Each row is shifted at random along 4 fixed directions that mean nothing.
Known rows, with every step that occurs
vufu/zivo/kovi/tiguz/vufit/vebof/rozil/gudi: [ 146   86 -231  -87    7 -226 -145 -224 -124   34 -244  206  -45  -22
  185  -21   82 -304  -74  -70    6 -160  293  191    6   80  187   18
  -54   71    0  -55  -50  -90  -82  -22   51  155  116  223 -291  113
  310 -315]
tiguz/rozil/vufu/zivo/vebof/vufit: [  94  147 -208  102   37 -146  -81 -281  -80  173 -302   56   79   34
   54 -125   70 -157 -231 -192 -242 -227  260   37  -14   47  129   25
   51   72 -122  -78   56   12 -212   24  244 -118  161  -48 -217  -95
   -4 -443]
vebof/rozil/zivo/kovi/vufu/kodi: [ -10   13 -184   28  -74    8 -198 -237  -53   52 -137  253 -222   41
  122  -62  236 -440  -90 -173   11 -233  285  114  -75   24   34  -51
   94 -105   23   10   38   85  -18  111   65  136  -54  169  -80   55
  130 -377]
zivo/kovi/vufu/kodi: [ -54  -56  -10 -118   25  -45   18 -278  113   60 -246   13   19 -199
   78   91  -61  -31    1 -248  -80 -284  378 -228  -23   41  130   61
  -65  -87   63  -88  -70 -231   91 -105  -73   15  -93  178   63  -13
 -350 -289]
tiguz/zivo/vufu/kodi/rozil: [  23  -63 -108  -61  118 -238  -21 -322   50  228 -243   37  101   37
   80  -23  -11  -83 -209 -367 -131 -271  218 -144  -80  -71  102   22
    6  129  -54 -153   71  -99   32   48  179  -38   48   53 -229  -82
 -228 -233]
zivo/kovi/vufu/kodi/rozil/vebof/vufit/tiguz: [ 119   16 -147   12 -119   44 -127 -420 -377  105 -346   59 -118 -200
  113 -123    4 -238 -132  149  -56 -247  379  125 -158  171  154   72
  -44 -149  -77  -10  -88 -213  -62 -112  -29  -32  118  112 -171 -189
   92 -244]
kodi/vebof/vufit/kovi/zivo: [  55 -316 -227 -188 -105 -203 -109 -264 -158    6  -42  172   93  -82
  111  -50   56 -183  183  -39  -96 -127  310   56 -150  -23  326  151
 -245  -91 -149 -122  111 -165  233  -13  -94  283  146  469  -55  255
   78   78]
vufu/kodi/tiguz/vufit: [ -88   86  136 -176  213 -192  117 -308  172  -12 -404 -184  139 -347
   -5   25 -223  176 -161 -306 -368 -329  286 -287 -133   58  230   28
  -80  170    7 -259    4 -446  120 -356  -53  -44  174  -81 -182   93
 -505 -297]
vufu/zivo/kovi/tiguz/vufit/kodi: [  39  130 -172  -91   73 -463 -160 -114  -52  308 -439  166    9   -4
  244  132   -9 -224 -142   42  124 -319  171  168  101  180  209 -141
   70  192  117  -21 -138 -256 -157  -16  268  167    4  200 -465 -119
  317 -237]
kodi/vebof/vufit/kovi/tiguz/rozil/zivo: [ 139 -273 -316 -177 -138 -204 -189 -241 -291   94   13  350   76   17
  174 -111  194 -287   92   -5  -20  -68  222  151 -194 -108  273   99
 -130  -69 -124 -119  209  -30  136   72   60  338  238  363 -158  202
  375    1]
vebof/vufit/tiguz/rozil/zivo/vufu/kodi/gudi: [  45   14  -15    9   17   -9  -20 -500 -270  158 -404 -110  112 -341
   68 -200 -146   10 -256  -81 -149 -193  197  -55 -333   69  260   28
  -98   93    2 -159   46 -378  -98 -416   46 -127  208 -100 -290  -72
 -274 -213]
tiguz/kovi/vufu/zivo/vebof/vufit: [  76   48  -89 -108   40 -343   53 -185   64  229 -254  196   96   -6
  158  143  -83 -145  -61 -235  -65 -244  266    0   -3   47  211 -105
  -48  141   49  -99  -48 -117  -47   28  193   66   20  146 -223  -77
  -40 -261]
zivo/vufu/kodi/vebof: [  34  -29 -108   -8   19 -131 -126 -265  -97  152 -323  -75  -16  -78
   56  -45  -38 -205 -196 -163  -80 -290  346 -128  -83  121   93   85
   29  -43 -122  -34  -50 -196   26  119  217  -64   96   22 -164 -221
 -102 -213]
vebof/rozil/vufu/kodi/tiguz: [ -71   31   60 -268    8 -172 -191 -162  115  -35 -108  251 -122   95
  179   -3  231 -425 -132 -449 -246 -126   50 -134 -236  -26  111  -49
   20   75  -63  -59  171   59   43   97  108  277   90   74 -117  241
   45 -310]
kodi/gudi/rozil/vufu/zivo: [-105  -64   17 -114   25 -122 -259 -117 -174 -163  -44  193   19  -78
  150  -89  202 -342  -87 -243 -198  -75  192 -143 -229  -91  119  170
  -65 -166  -76  -69  221   57  170  151  192  217  161   75  -56  315
  -54 -198]
kovi/zivo/vebof/vufit/tiguz/rozil: [  75   88   -7 -157   52 -317   95 -196  -23  321 -409   57  188 -213
  101   86 -265  -18 -171 -209   86 -192  171   -8 -197  275  198   19
 -176  242  101 -114  -58 -336 -129 -408  165   70  200  242 -331  -97
 -181  -10]
kovi/tiguz/vufit/vebof/rozil/zivo/vufu/kodi/gudi: [ 177 -121 -184 -242    4 -140 -110 -278 -112   37  -79  240   46   -2
  196 -165  155 -236  -63 -195  -85  -79  245   23 -223 -124  157   43
 -107   65  -48 -189  105 -111  183  -27   17  266  221  240 -197  166
  218 -189]
gudi/zivo/vebof/rozil/vufit/kodi: [-173   25 -111 -277   26  -36 -229  -50 -127  -40 -203  268    5   12
  218  -27   73 -213  118 -335  -88 -113   95   41 -240  122  176   85
 -153   -1 -101  -37  104 -107   27 -185   73  236  190  321 -125  297
  -33 -276]
kodi/gudi/rozil/vufit: [   8  116  318 -213    1 -348 -269   60 -500   38 -240  211 -119 -352
  352  114 -173 -270 -269 -184  131   51  -41  -31 -461  265  172    4
 -196  -21  130  -91  143 -327  -78 -229  343  252  158  -24 -465   97
   15  160]
vufu/kodi/gudi/zivo/kovi/tiguz/rozil: [  72  -59  -22 -212  -45 -444 -308 -110 -192  145 -285  286    9  -14
  304   67   62 -347  -89 -108  169 -184  122    1 -111   67  208 -102
   76   59  100   26   39 -193 -100  136  335  337   80  179 -406   57
  295 -151]
tiguz/vufit/kovi/zivo/vufu/kodi: [  25   10  -82 -161   87 -341   -4 -234   70  241 -314  127  148  -58
  143   29  -40   39 -169 -155  -33 -268  259  -27   42   48  227  -86
  -86  211   55 -128  -42 -306  -68 -156   43   53   22  237 -298  -38
  -59 -149]
vufit/kovi/zivo/vebof: [  42  -37  -73 -117  -61 -394 -164  -43 -185  256 -220  178   16  -40
  185   61  -81 -248 -104  -89  242 -234  182   94  -11  227  143    9
  -83   69   76   -7  -64 -218  -76  -62  190  188   40  409 -283  -71
  192   76]
vufu/zivo/vebof/rozil: [  50  -39  -65  -37  -62 -278  -96 -150 -115   59 -195  -59 -127 -115
  190   37 -143 -238 -168 -332  -80 -150  152  -33 -103  147  143   32
 -129  132  -63  -93    7 -238  -79 -143   78   10   73  164 -214   -2
 -132 -178]
vebof/vufit/kovi/zivo/vufu/kodi: [ 168 -192    4 -198 -266 -491 -184 -135 -356  336 -219  164 -172  -90
  437  156  -73 -207 -143  -75  210  -11  -44  117 -180  190  268 -225
 -165  272   63  -53  -37 -438 -257 -190   46  186  -82  362 -416 -135
  233  174]
vufit/kodi/tiguz/rozil/vufu/zivo/vebof: [ -22 -322 -277 -300  -74 -291 -279 -197  -94  113   39  316   73  262
  262 -113  326 -296   74 -328 -190  -81   72 -248 -166 -300  150  121
 -103   58 -318  -51  294   51  140  274  158  311  287  385 -113  160
  303 -107]
vebof/rozil/zivo/kovi: [ -96   54  -21   41   30  145   -9 -302  -56  -14 -229  -25 -102 -219
   75  -85  -82 -142  -77 -353  -87 -219  233  -24 -168  108   64   60
 -117  -74  157 -148   53 -168   26 -367 -104  -37   -1  119   -9  133
 -439 -296]
vebof/vufit/kovi/vufu/kodi/zivo: [  14 -253 -130 -111  -83 -145  -84 -354 -151    7  -91   86   20 -130
  106  -52   97  -84  127    0 -235 -200  329   70 -128 -120  341   73
 -140  -52 -155 -178   26 -206  158  -70 -197  162   45  316  -24  218
  -26 -148]
zivo/vebof/vufit/kovi/tiguz/rozil/vufu/kodi: [ 143   42 -327  -29  -37  -54 -154 -375 -144  137 -257  146  115   30
   71 -197  201 -201 -101   -2 -189 -320  347  148   31   46  225   59
   62   25 -142  -51   10  -74 -136   13   52   22  160  155 -153  -28
  261 -455]
gudi/zivo/vufu/kodi: [-136 -139  -29 -267  -53 -244 -197   24    4   85 -176  197   -5   84
  230  144   65 -168   15 -409   35  -94   42 -167 -128   55  116  -20
  -13  131   -1   -4   31 -160  -13   47  186  193    0  248 -101  103
 -107 -194]
gudi/rozil/vufit/kovi/vufu/kodi: [-222  344  272 -377  127 -240 -162   58  -61   61 -312  436  -30 -241
  247  185  -27 -244 -238 -199  -10 -109  112  -10 -233  211  178  -89
  -61   -7   99  -37   41 -106 -117 -149  258  224   68   -1 -280  102
  -38 -247]
vufu/kodi/zivo/kovi/tiguz/vufit: [  40   63 -234   52  247 -161   12 -383  120   43 -377  -47  132  -84
  -64  -71   67  -87  -64   19 -224 -482  508   50  118    1  200   97
   86  -43   -7 -140 -120 -161  144   44   84   51   86   92 -182   19
  -36 -477]
vufit/kovi/zivo/vebof/rozil/vufu/kodi: [ -16   95  -57 -100   11 -129 -111 -277    5   87 -244  135  -22  -28
  141 -104   89 -300 -173 -189  -98 -276  284   54  -15  113  110  -21
  -34  -18  -14  -33  -20  -44  -62  -72   21   75   51  250 -117   17
   11 -316]
kovi/vufu/kodi/vufit/tiguz/rozil: [  10 -148 -192 -118   24 -183 -167 -346   20  103 -119  208  175  -35
  -66  -99  204 -141  -42  -20 -163 -278  458  -53 -111 -199  224  164
   27  -64 -214  -84   87  -38  164  124  132  188  215  168 -124  137
  129 -201]
kodi/rozil/vufu/zivo: [ -21  161  172  -70   36 -351 -180  -82 -180  108 -230   85 -144 -115
  204   74  -63 -317 -355 -265 -137  -96   42  -63 -217   88   28  -36
  -50   23   -9  -73   77  -31  -57  -15  335   42   57 -115 -291  -62
  -27 -151]
vebof/vufit/tiguz/zivo/kovi/vufu: [ 122 -246 -195 -275  -96 -359  -72 -174  -74  337 -178  375  116  129
  252  121   75 -203  113 -123  198 -100    6  117 -145   92  358  -35
  -95  229   43  -62   42 -173  -66  -39   71  366   20  448 -303   97
  250   52]
vufu/zivo/vebof/rozil/vufit: [  -5  123 -191   30  104  -51  -59 -229  -38 -113 -181  -33  -47 -131
    3  -63  -25 -241 -154 -260 -263 -225  323  -18  -90   83  126  137
  -98  -45 -132  -96   17  -57   34  -99   91  -55  108   13  -95   92
 -145 -461]
zivo/vebof/vufit/kovi: [ -64   -8 -246 -139   59   12  -36 -270   11   -9 -220   73  201 -104
  -24 -115  -63  -32   99 -205 -236 -331  332    5  -32   97  336  174
 -142   26 -111 -106    2 -200   45 -175  -65   32   76  260  -22  184
 -167 -315]
vufit/vebof/rozil/zivo/vufu/kodi/tiguz/kovi: [ -12   53  207 -150   16  -33   33 -405 -178  179 -385  -78  -91 -235
  233 -157 -253 -119 -195 -378 -113 -163  164 -112 -273   75   74  -65
 -158  115   79 -234   28 -356  -14 -408  -69  -95  264   59 -223 -126
 -430 -167]
rozil/vebof/vufit/tiguz/zivo/vufu/kodi/gudi: [ 225  -61  -96   -9  -91 -128  -44 -394 -448  171 -332  -18   14 -142
  224 -189  -79  -92 -236  -15  -48  -71  120  101 -306  174  249  -21
  -64   46  -26 -133  -15 -317 -135 -204   78  -23  192   39 -378 -165
   75  -82]
vebof/rozil/zivo/vufu/kodi/tiguz/kovi: [  49 -162 -281  143  -85   70 -202 -431 -206   67 -103   58 -156  118
   56 -234  293 -399 -112 -197 -101 -297  302   27 -101 -137   -2   32
   92  -20  -63  -70  142  -16   80  122   17    5  160  127 -102   14
   56 -330]

Rows
[  87 -194 -251 -356  -50 -412  -40 -147   30   88   -9  296  159   24
  248   92   17 -159   44 -315 -121  -65  115  -88  -81 -121  336   26
 -218  216  -99 -132  118 -130   10  -29   61  273   94  375 -154  189
  132 -178]
vufu/zivo/vebof/vufit/kovi/tiguz/rozil
[-106   34   80 -199   49   14   60 -328 -105   83 -570  -72  100 -357
  129   43 -247  -51   77  -11  -63 -298  352  -26 -174  287  257   61
 -122  -58   38  -95 -171 -382   29 -380  -71   16  172  163  -68  -28
 -479 -308]
gudi/zivo/kovi/vufu/kodi/vebof/vufit/tiguz
[ 104   54   23 -111   38 -171  -42 -291 -176  188 -323   97  -49 -194
  167   73  -55 -188 -172 -117    7 -240  309 -179 -158   58   80   -7
  -49  -44   33  -96   -5 -216  -47  -70  147   36  107   17 -211 -195
  -90 -238]
zivo/kovi/vufu/kodi/tiguz/rozil/vufit
[ 107  -65  -85 -153 -128 -142 -229 -199 -303  -20 -204  261 -189  -15
  300   35  206 -353    0 -149   23 -106  212   82 -216   51  122  -43
  -45   55  -57  -32   60 -114  -80  -10  -17  238  165  231 -241  189
  199 -232]
vebof/rozil/gudi/zivo/kovi/vufu/kodi/tiguz/vufit
[  24 -318 -175 -114 -151  145 -181 -393 -379 -106 -174   40  -86 -165
  173 -124  136 -252  186   40  -37 -124  370   13 -213   42  178  233
 -197 -260 -169  -51   58 -230  185 -169 -246  147  250  366   64  163
 -103 -213]
gudi/zivo/kovi/vufu/kodi/vebof/rozil/vufit/tiguz
[ 141 -181  102    4 -149 -145 -129 -269 -532  167 -286 -156 -165 -193
  361  -97   -8 -150 -243 -183  -39  -79   89  -90 -228  166    5   83
  -79   52  -77 -182  123 -365 -110 -225  -12  -60  317  125 -236 -180
 -202  -31]
gudi/rozil/vufu/kodi/tiguz/zivo/vebof
[  12   82  217  -23    6  -17 -107 -432 -386   14 -416  -57  -46 -397
  164  -97 -116 -128 -176    1  -55 -188  251   93 -332  171  204   -8
 -122  -70  107 -144    7 -412  -15 -499  -88    4  253  -30 -283   94
 -256 -207]
vebof/rozil/vufit/tiguz/kovi/vufu/kodi/gudi/zivo
[ -21   24   26 -165    4 -106 -263 -275 -345 -154 -262   77  -63 -237
  234 -165  -39 -271  -95 -114 -164 -178  209   32 -240  112  286   20
 -128  -99 -102  -61   65 -258  -26 -172   37  118  155   73 -262  190
   -8 -310]
vufu/kodi/gudi/zivo/vebof/rozil/vufit/kovi
[  51   63  -30  -78   -3    8  167 -447  -93  135 -301  -13  138 -262
  128 -115 -161  193 -200 -272 -245 -118  335 -123 -178   -3  150  -17
 -205   25   40 -231   17 -287 -110 -427 -133 -190  152  108  -77  -93
 -466 -256]
tiguz/rozil/vebof/vufit/kovi/zivo/vufu/kodi
[ -13  250   -4 -196   85 -115 -125  -98 -126  137 -424  249   71    3
  177  -65  -61 -101  -95 -296  -13 -122  176  168 -167  215  168  -10
  -83  197    1  -95  -19 -156 -190 -225  132   70  256  140 -360  129
  -28 -244]
tiguz/vufit/vebof/rozil/gudi/zivo/vufu
[ 161  -36 -112  -80  -40 -268 -139 -287 -244  180 -283   48  -45  -67
  284  -54  121 -206 -138   21 -112 -137  206  181 -144   56  147  -17
  -76   63  -68 -178   39 -228   36 -157    4  162  267  204 -307   23
  223 -126]
kovi/tiguz/vufit/kodi/vebof/rozil/vufu/zivo
[ 188 -250 -198 -192  -26 -190   57 -354 -220  235 -206   53  185  -77
  194  -21  -70 -109   65  -92  -13 -181  262   46 -171   27  278  102
 -202   54  -34 -243   21 -256  139 -142  -41  146  181  349 -144    2
  -89    4]
kodi/vebof/vufit/kovi/tiguz/zivo/vufu
[ 217 -281 -162  -53 -206 -160 -180 -373 -590  163 -157  133  -47  -25
  402 -211   89 -160 -128  -65  -11  -16  121  111 -224   -9  247  -18
 -121   27  -96 -157  144 -271 -141  -40  -30   50  174  256 -331  -53
  104   -3]
tiguz/zivo/vufu/kodi/gudi/rozil/vebof/vufit/kovi
